Below are the code and all the weights of a small trained network. Each question names an input and a target symbol and asks about switching units off, where a switched-off unit gives its printed mean instead of its output.

import numpy as np


def w(rows, s, z=0):
    codes = np.array(rows[::2]) - 128.0
    scale = np.full(codes.shape[1], s)
    scale[-1] = z or s
    return codes * scale


def norm(h):
    return h / np.sqrt((h * h).mean(-1, keepdims=True) + 1e-5)


def f(y):
    return y / 2 * (1 + np.tanh(0.7978845608 * (y + 0.044715 * y**3)))


def softmax(a):
    e = np.exp(a - a.max(-1, keepdims=True))
    return e / e.sum(-1, keepdims=True)


def log_softmax(a):
    a = a - a.max(-1, keepdims=True)
    return a - np.log(np.exp(a).sum(-1, keepdims=True))


def net(x, mask):
    ids = ['αγδεζηλξστψ'.index(c) for c in x.split()]
    T = len(ids)
    res = E[ids] + P[:T]
    r = norm(res)
    for j in range(2):
        rows = slice(2 * j, 2 * j + 2)
        q, k, v = (r @ M[0][rows].T for M in (Q, K, V))
        z = softmax(np.where(np.tri(T) > 0, q @ k.T / 2**0.5, -1e9)) @ v
        o = O[0][rows]
        res = res + np.where(mask[j], z, o[:, -1]) @ o[:, :-1]
    y = f(norm(res) @ A[0][:, :-1].T + A[0][:, -1])
    res = res + np.where(mask[2:10], y, B[0][:, -1]) @ B[0][:, :-1]
    return log_softmax(norm(res)[-1] @ U[:, :-1].T + U[:, -1])


Q, K, V, O, A, B = {}, {}, {}, {}, {}, {}
E = w([
[133,92,104,148,137,162],'α',
[146,119,143,125,113,167],'γ',
[131,86,101,133,130,123],'δ',
[124,38,143,186,183,55],'ε',
[123,94,111,165,105,143],'ζ',
[108,167,132,107,134,153],'η',
[130,151,78,102,254,180],'λ',
[113,83,159,154,115,163],'ξ',
[73,121,107,159,100,95],'σ',
[121,104,102,135,141,136],'τ',
[162,94,123,98,56,60],'ψ',
],0.03)
P = w([
[140,254,176,128,126,89],'0',
[53,92,155,72,132,164],'1',
[62,86,143,76,134,161],'2',
[64,90,139,90,139,189],'3',
[66,91,125,85,133,198],'4',
[51,106,138,90,138,181],'5',
[33,111,126,109,130,168],'6',
],0.008)
Q[0] = w([
[55,152,50,109,126,233],'h0',
[96,17,121,181,30,167],'h0',
[234,229,108,56,151,106],'h1',
[225,146,165,134,195,2],'h1',
],0.0099)
K[0] = w([
[153,241,108,144,148,148],'h0',
[204,166,149,207,121,56],'h0',
[128,88,154,11,173,142],'h1',
[38,5,115,76,87,157],'h1',
],0.014)
V[0] = w([
[172,124,161,102,146,20],'h0',
[146,214,203,63,176,137],'h0',
[64,191,56,131,129,79],'h1',
[150,180,137,70,253,125],'h1',
],0.012)
O[0] = w([
[245,134,119,134,143,136,139],'h0',
[154,124,252,199,96,154,3],'h0',
[148,160,184,82,210,108,95],'h1',
[119,22,133,35,110,132,69],'h1',
],0.012,0.0056)
A[0] = w([
[155,88,113,84,71,147,142],'n0',
[133,117,172,205,53,131,131],'n1',
[168,104,74,141,166,98,137],'n2',
[74,126,82,134,186,195,3],'n3',
[107,253,172,91,137,140,166],'n4',
[107,191,152,190,175,152,145],'n5',
[148,161,97,157,110,133,121],'n6',
[152,71,115,124,60,108,185],'n7',
],0.015,0.0056)
B[0] = w([
[106,249,131,109,35,125,169],'n0',
[207,77,33,122,151,131,149],'n1',
[137,127,211,163,131,72,254],'n2',
[161,104,97,86,81,59,193],'n3',
[104,144,184,48,39,136,150],'n4',
[140,183,179,84,166,186,165],'n5',
[142,156,177,102,92,231,160],'n6',
[150,157,121,84,46,49,196],'n7',
],0.011,0.0086)
U = w([
[151,64,117,201,85,160,76],'α',
[138,149,150,206,185,183,254],'γ',
[157,136,91,80,222,106,129],'δ',
[143,11,194,184,143,80,160],'ε',
[38,85,88,146,122,90,171],'ζ',
[88,102,206,121,101,138,133],'η',
[111,68,137,40,215,139,80],'λ',
[128,125,71,216,117,186,80],'ξ',
[121,164,149,90,174,122,92],'σ',
[87,223,78,118,175,154,74],'τ',
[182,159,111,118,65,81,84],'ψ',
],0.012,0.006)

Each question gives the input, a string of symbols that net reads in full, and the target symbol t.
The units are the heads (2 rows each of Q, K, V and O) and the neurons (one row each of A and B). Each row of codes is followed by its name. A weight is (code - 128) times the scale printed after its matrix; where a second scale follows, it is the last column's (O, A, B and U).
mask holds one flag per unit, heads first, then neurons. A switched-off unit (its flag False) gives its mean, the last column of its rows in O or B, instead of its output. The means were averaged over made-up inputs and are rounded, as every weight is.
A unit's drop is (log p(t) with every unit on - log p(t) with that unit switched off) / (log p(t) with every unit on - log p(t) with every unit switched off).
The circuit of an input: a set's keep is (log p(t) with only the set's units on - log p(t) with every unit switched off) / (log p(t) with every unit on - log p(t) with every unit switched off). Starting from all 10 units, units are removed one at a time, each time the one whose removal leaves the highest keep (on an exact tie, the one counted first), for as long as the keep stays at least 0.8.
units of the circuit, in order: the units of the circuit, biggest drop first
k most important neurons: the k neurons with the biggest drops, biggest first
which heads matter: for each layer, one digit per head in row order, 1 if its drop is at least 0.15 and else 0, layers parted by /
drop of u: that unit's drop, to one decimal
input ψ ψ ε ψ α ε γ, target γ: units of the circuit, in order : h1, n7
input ξ α ζ ψ α, target ξ: which heads matter : 01
input ε ψ ξ, target ψ: which heads matter : 10
input ξ α ζ α ε α τ, target ξ: units of the circuit, in order : h1
input δ ψ α ε α ζ α, target δ: which heads matter : 01
input δ ε τ ζ α ζ δ, target δ: which heads matter : 11
input σ η η ε ε, target δ: which heads matter : 11
input λ ε α η η δ, target η: which heads matter : 11
input η λ α σ, target ε: units of the circuit, in order : h0, n1
input ε ψ α τ, target ψ: 2 most important neurons : n0, n2
input ξ α γ ε ε δ, target ξ: which heads matter : 01
input α λ ε ψ α, target ζ: which heads matter : 10
input ψ ε λ δ, target γ: which heads matter : 11
input ε ε ψ ζ ζ, target ψ: which heads matter : 10
input λ ψ ε η α τ, target η: units of the circuit, in order : h0
input ζ σ α ξ, target τ: which heads matter : 11
input δ η ξ, target δ: which heads matter : 11
input ψ α α τ σ, target γ: units of the circuit, in order : h1, h0, n7
input ζ η ε δ, target τ: units of the circuit, in order : h1, h0
input α η α γ, target ζ: units of the circuit, in order : h0
input ψ α α δ δ ζ, target γ: drop of h1 : 0.5
input τ σ η α ψ α, target λ: drop of h1 : 0.9
input ζ ψ ψ α α α, target τ: drop of h0 : 0.4
